Here is a tiny trained network, its code and every weight. The questions are about switching its units off for an input and a class, where a switched-off unit gives its printed mean instead of its output.

import numpy as np


def w(rows, s, z=0):
    codes = np.array(rows[::2]) - 128.0
    scale = np.full(codes.shape[1], s)
    scale[-1] = z or s
    return codes * scale


def norm(h):
    return h / np.sqrt((h * h).mean(-1, keepdims=True) + 1e-5)


def f(y):
    return np.maximum(y, 0)


def log_softmax(a):
    a = a - a.max(-1, keepdims=True)
    return a - np.log(np.exp(a).sum(-1, keepdims=True))


def net(x, mask):
    res = np.array(x, float).reshape(1, 6) / 4 @ E
    u = 0
    for l in range(2):
        y = f(norm(res) @ A[l][:, :-1].T + A[l][:, -1])
        res = res + np.where(mask[u : u + 8], y, B[l][:, -1]) @ B[l][:, :-1]
        u += 8
    return log_softmax(norm(res)[-1] @ U[:, :-1].T + U[:, -1])


A, B = {}, {}
E = w([
[95,14,86,37,63],'x0',
[126,123,125,132,133],'x1',
[131,130,118,125,120],'x2',
[137,107,64,168,80],'x3',
[46,88,114,178,171],'x4',
[86,158,236,172,2],'x5',
],0.00096)
A[0] = w([
[160,106,16,247,63,20],'L0N0',
[146,98,79,127,191,19],'L0N1',
[126,208,109,172,146,5],'L0N2',
[125,74,111,56,117,106],'L0N3',
[124,215,98,158,206,134],'L0N4',
[124,108,159,153,33,160],'L0N5',
[128,192,110,169,139,35],'L0N6',
[4,35,129,242,197,131],'L0N7',
],0.0032,0.0027)
B[0] = w([
[32,105,2,199,118,165],'L0N0',
[140,55,85,135,162,147],'L0N1',
[89,140,244,233,95,136],'L0N2',
[152,129,181,192,144,192],'L0N3',
[121,69,161,131,89,224],'L0N4',
[146,136,78,132,154,250],'L0N5',
[121,203,217,234,113,137],'L0N6',
[231,186,151,63,84,245],'L0N7',
],0.0038,0.0021)
A[1] = w([
[60,46,100,45,82,2],'L1N0',
[1,183,143,136,43,54],'L1N1',
[129,203,148,197,169,23],'L1N2',
[119,173,177,133,40,91],'L1N3',
[92,64,115,55,109,15],'L1N4',
[171,111,121,68,83,83],'L1N5',
[79,114,220,69,174,171],'L1N6',
[82,109,163,99,49,8],'L1N7',
],0.0039,0.0021)
B[1] = w([
[55,195,242,236,142,165],'L1N0',
[149,50,27,73,242,175],'L1N1',
[53,97,196,178,76,172],'L1N2',
[184,90,71,77,189,253],'L1N3',
[58,187,228,254,109,152],'L1N4',
[167,179,202,172,85,227],'L1N5',
[56,84,58,110,64,219],'L1N6',
[115,114,130,164,208,158],'L1N7',
],0.0046,0.0019)
U = w([
[41,153,254,246,55,208],'0',
[235,19,7,30,247,87],'1',
[223,197,162,70,56,190],'2',
[19,85,26,71,54,253],'3',
[188,31,114,126,76,150],'4',
[151,71,97,83,66,133],'5',
[10,245,37,30,24,2],'6',
],0.0045,0.0041)

Each question gives the input, the list of numbers given to net, and the class t.
The units are the neurons (one row each of A and B). Each row of codes is followed by its name. A weight is (code - 128) times the scale printed after its matrix; where a second scale follows, it is the last column's (A, B and U).
mask holds one flag per neuron, layer by layer. A switched-off neuron (its flag False) gives its mean, the last column of its row in B, instead of its output. The means were averaged over made-up inputs and are rounded, as every weight is.
A unit's drop is (log p(t) with every unit on - log p(t) with that unit switched off) / (log p(t) with every unit on - log p(t) with every unit switched off).
The circuit of an input: a set's keep is (log p(t) with only the set's units on - log p(t) with every unit switched off) / (log p(t) with every unit on - log p(t) with every unit switched off). Starting from the 12 units with the biggest drops (on a tie, the unit counted first), units are removed one at a time, each time the one whose removal leaves the highest keep (on an exact tie, the one counted first), for as long as the keep stays at least 0.8.
units of the circuit, in order: the units of the circuit, biggest drop first
most important unit: the unit with the biggest drop
k most important neurons: the k neurons with the biggest drops, biggest first
top k neurons in layer l: the k neurons of layer l with the biggest drops, biggest first
drop when u is switched off: that unit's drop, to one decimal
input [4,-8,8,-7,-5,8], class 1: most important unit : L0N7
input [-4,-8,8,-7,8,2], class 2: top 2 neurons in layer 0 : L0N7, L0N0
input [1,2,8,-6,8,-5], class 2: units of the circuit, in order : L0N7, L1N3
input [1,3,0,-6,1,-4], class 3: 2 most important neurons : L1N6, L0N5
input [0,-1,-3,-8,-5,6], class 3: units of the circuit, in order : L1N6, L0N7
input [-7,-6,-6,3,2,-6], class 0: top 3 neurons in layer 1 : L1N2, L1N3, L1N1
input [1,-2,8,-8,4,-5], class 3: 3 most important neurons : L1N6, L0N5, L1N3
input [8,-5,-7,-2,-8,0], class 0: units of the circuit, in order : L0N7, L1N0
input [-4,-2,-3,-5,4,8], class 1: units of the circuit, in order : L1N1, L1N3
input [-4,-4,-2,8,8,0], class 2: 3 most important neurons : L0N7, L1N6, L1N1
input [-2,-3,-3,-6,0,4], class 3: top 2 neurons in layer 1 : L1N6, L1N2
input [3,-1,2,5,7,5], class 2: 2 most important neurons : L0N7, L0N5
input [3,-1,-8,3,8,4], class 2: 2 most important neurons : L0N7, L1N5
input [3,-5,-2,5,-2,7], class 1: 2 most important neurons : L0N7, L1N1
input [8,5,-8,5,-4,-1], class 0: 2 most important neurons : L0N7, L1N0
input [8,1,-4,6,4,3], class 0: units of the circuit, in order : L1N0
input [3,-6,-5,-8,0,0], class 3: 2 most important neurons : L1N6, L0N7
input [-1,4,3,-4,1,-3], class 3: top 3 neurons in layer 1 : L1N6, L1N0, L1N2
input [-7,7,1,1,0,-5], class 0: top 2 neurons in layer 1 : L1N2, L1N3
input [0,6,2,5,6,1], class 2: units of the circuit, in order : L0N7
input [-6,0,-6,4,7,0], class 2: 2 most important neurons : L0N7, L1N3
input [4,6,1,0,7,5], class 2: 2 most important neurons : L0N7, L1N5
input [0,0,-2,0,-3,7], class 1: drop when L1N7 is switched off : 0.0
